Here is a tiny trained network, its code and every weight. The questions are about switching its units off for an input and a class, where a switched-off unit gives its printed mean instead of its output.

import numpy as np


def w(rows, s, z=0):
    codes = np.array(rows[::2]) - 128.0
    scale = np.full(codes.shape[1], s)
    scale[-1] = z or s
    return codes * scale


def f(y):
    return np.maximum(y, 0)


def log_softmax(a):
    a = a - a.max(-1, keepdims=True)
    return a - np.log(np.exp(a).sum(-1, keepdims=True))


def net(x, mask):
    res = np.array(x, float).reshape(1, 8) / 4 @ E
    y = f(res @ A[0][:, :-1].T + A[0][:, -1])
    res = res + np.where(mask, y, B[0][:, -1]) @ B[0][:, :-1]
    return log_softmax(res[-1] @ U[:, :-1].T + U[:, -1])


A, B = {}, {}
E = w([
[129,129,128,128,128,128,127,127],'x0',
[145,100,143,93,165,1,219,192],'x1',
[145,122,105,100,142,231,224,178],'x2',
[129,127,128,128,129,129,128,129],'x3',
[128,128,130,128,128,127,128,128],'x4',
[108,160,170,204,35,111,219,33],'x5',
[189,240,78,209,211,119,131,150],'x6',
[134,235,132,18,80,115,126,118],'x7',
],0.007)
A[0] = w([
[115,157,122,175,96,246,29,92,2],'n0',
[138,195,116,176,169,127,126,151,47],'n1',
[119,122,132,171,102,12,13,91,42],'n2',
[124,48,134,88,70,135,107,113,65],'n3',
[123,94,132,108,105,130,122,122,49],'n4',
[138,118,112,110,140,239,233,167,18],'n5',
[129,112,120,102,158,133,100,139,67],'n6',
[153,182,107,168,171,116,129,130,71],'n7',
[116,145,141,155,106,123,156,109,49],'n8',
[127,111,121,76,189,138,61,176,67],'n9',
[149,167,124,162,138,121,119,141,71],'n10',
[125,249,127,20,87,108,121,111,23],'n11',
[114,46,137,70,78,121,125,116,49],'n12',
[129,115,120,114,152,47,186,154,65],'n13',
[125,107,135,120,155,31,193,176,45],'n14',
[139,101,115,85,180,143,52,176,63],'n15',
[140,94,131,189,149,123,118,126,61],'n16',
[119,155,146,209,42,112,215,56,40],'n17',
[112,91,126,110,102,150,110,117,92],'n18',
[117,20,124,234,167,138,129,131,45],'n19',
[143,203,106,191,180,133,122,141,60],'n20',
],0.016,0.0042)
B[0] = w([
[227,126,126,129,121,195,134,34,235],'n0',
[66,120,135,134,119,100,126,93,180],'n1',
[94,136,116,97,252,203,138,181,230],'n2',
[54,129,132,132,109,100,133,79,193],'n3',
[100,129,129,139,121,115,129,106,150],'n4',
[84,136,120,102,247,188,121,181,229],'n5',
[146,135,132,120,130,88,133,137,155],'n6',
[66,125,134,126,112,103,120,91,180],'n7',
[150,131,127,124,130,89,126,139,160],'n8',
[180,137,127,136,141,44,138,154,200],'n9',
[86,117,124,120,122,115,130,104,157],'n10',
[122,112,138,154,39,183,125,228,236],'n11',
[50,133,133,145,119,95,119,73,197],'n12',
[181,132,126,141,121,176,112,62,205],'n13',
[193,128,126,124,115,188,135,46,221],'n14',
[177,124,114,127,131,39,128,152,200],'n15',
[119,127,134,142,86,149,125,171,165],'n16',
[195,128,114,121,152,3,124,159,250],'n17',
[100,129,138,135,115,120,134,92,165],'n18',
[128,130,139,134,24,168,124,224,221],'n19',
[53,123,142,129,108,97,134,78,195],'n20',
],0.03,0.014)
U = w([
[205,132,132,122,139,11,166,161,78],'0',
[218,124,153,139,103,203,154,28,255],'1',
[11,112,182,147,96,87,151,63,105],'2',
[128,105,178,163,16,179,147,237,60],'3',
[99,144,136,70,253,184,167,179,144],'4',
],0.0057,0.0016)

Each question gives the input, the list of numbers given to net, and the class t.
The units are the neurons (one row each of A and B). Each row of codes is followed by its name. A weight is (code - 128) times the scale printed after its matrix; where a second scale follows, it is the last column's (A, B and U).
mask holds one flag per neuron, in row order. A switched-off neuron (its flag False) gives its mean, the last column of its row in B, instead of its output. The means were averaged over made-up inputs and are rounded, as every weight is.
A unit's drop is (log p(t) with every unit on - log p(t) with that unit switched off) / (log p(t) with every unit on - log p(t) with every unit switched off).
The circuit of an input: a set's keep is (log p(t) with only the set's units on - log p(t) with every unit switched off) / (log p(t) with every unit on - log p(t) with every unit switched off). Starting from the 12 units with the biggest drops (on a tie, the unit counted first), units are removed one at a time, each time the one whose removal leaves the highest keep (on an exact tie, the one counted first), for as long as the keep stays at least 0.8.
units of the circuit, in order: the units of the circuit, biggest drop first
unit that matters most: the unit with the biggest drop
k most important neurons: the k neurons with the biggest drops, biggest first
drop of u: that unit's drop, to one decimal
input [1,6,6,6,6,2,-2,3], class 1: units of the circuit, in order -> n14
input [5,7,8,-6,-5,2,8,1], class 2: 2 most important neurons -> n20, n2
input [3,2,-5,1,6,7,0,-5], class 0: 2 most important neurons -> n17, n11
input [6,4,-4,2,8,-2,2,-3], class 1: 4 most important neurons -> n5, n14, n11, n13
input [7,-5,-3,4,2,5,-7,0], class 2: 3 most important neurons -> n3, n12, n14
input [-4,-7,8,-2,-5,3,6,-5], class 4: 2 most important neurons -> n5, n14
input [5,-7,3,8,0,-7,6,-8], class 3: 2 most important neurons -> n19, n17
input [3,-1,-4,-1,-6,-5,7,-5], class 2: 2 most important neurons -> n20, n17
input [7,4,6,-6,-7,-1,-6,5], class 2: 4 most important neurons -> n2, n12, n3, n19
input [3,-4,3,-1,6,-5,-5,5], class 0: 3 most important neurons -> n9, n15, n19
input [2,3,8,7,8,7,-6,2], class 4: 2 most important neurons -> n5, n15
input [4,7,7,-8,-5,-2,-7,3], class 1: 2 most important neurons -> n14, n13
input [-5,-4,-5,3,2,-2,-4,5], class 3: 2 most important neurons -> n11, n5
input [4,2,7,-1,-7,3,8,2], class 2: unit that matters most -> n20
input [0,-1,7,4,1,-1,7,1], class 2: drop of n1 -> 0.5
input [1,0,-5,-3,-8,-6,7,-7], class 2: drop of n18 -> 0.0
input [5,6,4,4,3,0,8,1], class 2: drop of n1 -> 0.2
